Here is a tiny trained network, its code and every weight. The questions are about switching its units off for an input and a class, where a switched-off unit gives its printed mean instead of its output.

import numpy as np


def w(rows, s, z=0):
    codes = np.array(rows[::2]) - 128.0
    scale = np.full(codes.shape[1], s)
    scale[-1] = z or s
    return codes * scale


def norm(h):
    return h / np.sqrt((h * h).mean(-1, keepdims=True) + 1e-5)


def f(y):
    return np.maximum(y, 0)


def log_softmax(a):
    a = a - a.max(-1, keepdims=True)
    return a - np.log(np.exp(a).sum(-1, keepdims=True))


def net(x, mask):
    res = np.array(x, float).reshape(1, 4) / 4 @ E
    u = 0
    for l in range(4):
        y = f(norm(res) @ A[l][:, :-1].T + A[l][:, -1])
        res = res + np.where(mask[u : u + 3], y, B[l][:, -1]) @ B[l][:, :-1]
        u += 3
    return log_softmax(norm(res)[-1] @ U[:, :-1].T + U[:, -1])


A, B = {}, {}
E = w([
[172,98,145,180,103,93,168,119,86,179,50,104],'x0',
[121,80,106,44,48,143,55,194,141,218,163,186],'x1',
[176,77,16,6,115,38,173,234,114,33,72,81],'x2',
[90,138,177,152,97,100,218,218,185,198,107,132],'x3',
],0.021)
A[0] = w([
[226,61,133,153,75,94,90,80,21,251,23,104,37],'L0N0',
[180,75,90,129,112,126,13,54,44,133,111,128,7],'L0N1',
[176,70,128,97,55,111,30,130,73,229,123,162,32],'L0N2',
],0.023,0.021)
B[0] = w([
[113,103,119,202,82,132,187,157,97,97,153,250,241],'L0N0',
[134,165,217,45,150,121,151,81,47,108,164,108,217],'L0N1',
[56,103,73,101,206,228,107,117,161,181,107,53,251],'L0N2',
],0.02,0.014)
A[1] = w([
[174,148,185,136,56,121,11,63,130,253,145,175,33],'L1N0',
[94,158,173,137,77,115,174,224,230,233,116,134,6],'L1N1',
[79,203,138,42,147,151,58,148,220,84,239,151,2],'L1N2',
],0.031,0.0091)
B[1] = w([
[125,99,133,171,129,103,64,132,187,191,179,110,178],'L1N0',
[148,162,203,4,210,143,202,114,41,143,173,142,241],'L1N1',
[75,50,62,194,74,198,191,120,38,100,82,210,252],'L1N2',
],0.013,0.024)
A[2] = w([
[170,165,90,45,2,77,44,184,186,162,84,178,47],'L2N0',
[170,92,76,50,92,107,103,175,104,137,102,146,33],'L2N1',
[198,158,119,70,12,56,16,176,193,169,113,167,3],'L2N2',
],0.055,0.0034)
B[2] = w([
[168,91,54,174,148,116,81,119,176,1,104,18,141],'L2N0',
[147,106,160,206,111,60,45,131,187,139,173,69,251],'L2N1',
[82,120,147,165,151,162,178,133,112,54,158,121,134],'L2N2',
],0.017,0.022)
A[3] = w([
[113,148,166,157,126,181,83,66,128,207,160,179,57],'L3N0',
[157,209,123,173,166,137,159,47,149,84,58,119,67],'L3N1',
[171,150,113,77,89,147,3,33,83,92,151,168,3],'L3N2',
],0.049,0.0053)
B[3] = w([
[186,132,104,131,96,42,89,154,159,61,99,73,254],'L3N0',
[77,65,92,88,107,195,78,155,130,201,161,156,189],'L3N1',
[141,190,250,90,170,99,241,195,138,210,140,132,191],'L3N2',
],0.016,0.038)
U = w([
[134,155,197,81,181,118,182,138,73,112,175,114,126],'0',
[162,108,124,170,127,74,72,142,150,92,158,72,139],'1',
[104,87,117,196,91,144,180,158,74,94,134,178,113],'2',
[85,99,97,81,143,200,56,154,146,204,155,100,122],'3',
[132,149,111,139,156,134,146,96,128,100,132,131,250],'4',
[157,243,97,101,83,166,89,84,164,154,104,179,71],'5',
[147,252,97,111,134,140,61,123,149,163,54,218,83],'6',
[149,219,88,95,99,144,111,65,186,156,94,181,71],'7',
],0.016,0.017)

Each question gives the input, the list of numbers given to net, and the class t.
The units are the neurons (one row each of A and B). Each row of codes is followed by its name. A weight is (code - 128) times the scale printed after its matrix; where a second scale follows, it is the last column's (A, B and U).
mask holds one flag per neuron, layer by layer. A switched-off neuron (its flag False) gives its mean, the last column of its row in B, instead of its output. The means were averaged over made-up inputs and are rounded, as every weight is.
A unit's drop is (log p(t) with every unit on - log p(t) with that unit switched off) / (log p(t) with every unit on - log p(t) with every unit switched off).
most important unit: the unit with the biggest drop
k most important neurons: the k neurons with the biggest drops, biggest first
drop of u: that unit's drop, to one decimal
input [-5,1,-4,3], class 2: 3 most important neurons -> L1N2; L0N0; L2N1
input [-8,6,-7,6], class 2: most important neuron -> L1N2
input [-4,3,-8,7], class 1: 3 most important neurons -> L1N0; L3N0; L3N2
input [4,8,2,-8], class 0: 2 most important neurons -> L0N1; L3N1
input [-8,6,8,4], class 1: 2 most important neurons -> L2N1; L0N2
input [-4,0,-7,1], class 1: 2 most important neurons -> L3N0; L1N0
input [3,6,-5,-6], class 0: 2 most important neurons -> L0N1; L3N1
input [4,-8,-8,5], class 1: 4 most important neurons -> L3N0; L0N2; L1N0; L2N0
input [5,-8,-8,5], class 1: 3 most important neurons -> L3N0; L0N2; L1N0
input [-7,8,8,6], class 1: 2 most important neurons -> L2N1; L3N1
input [1,4,-5,7], class 0: drop of L2N1 -> 0.1
input [-1,1,-3,-7], class 0: drop of L3N2 -> 0.1
input [3,-8,4,-2], class 3: drop of L3N1 -> 0.7
input [8,-7,-1,3], class 2: most important unit -> L0N0
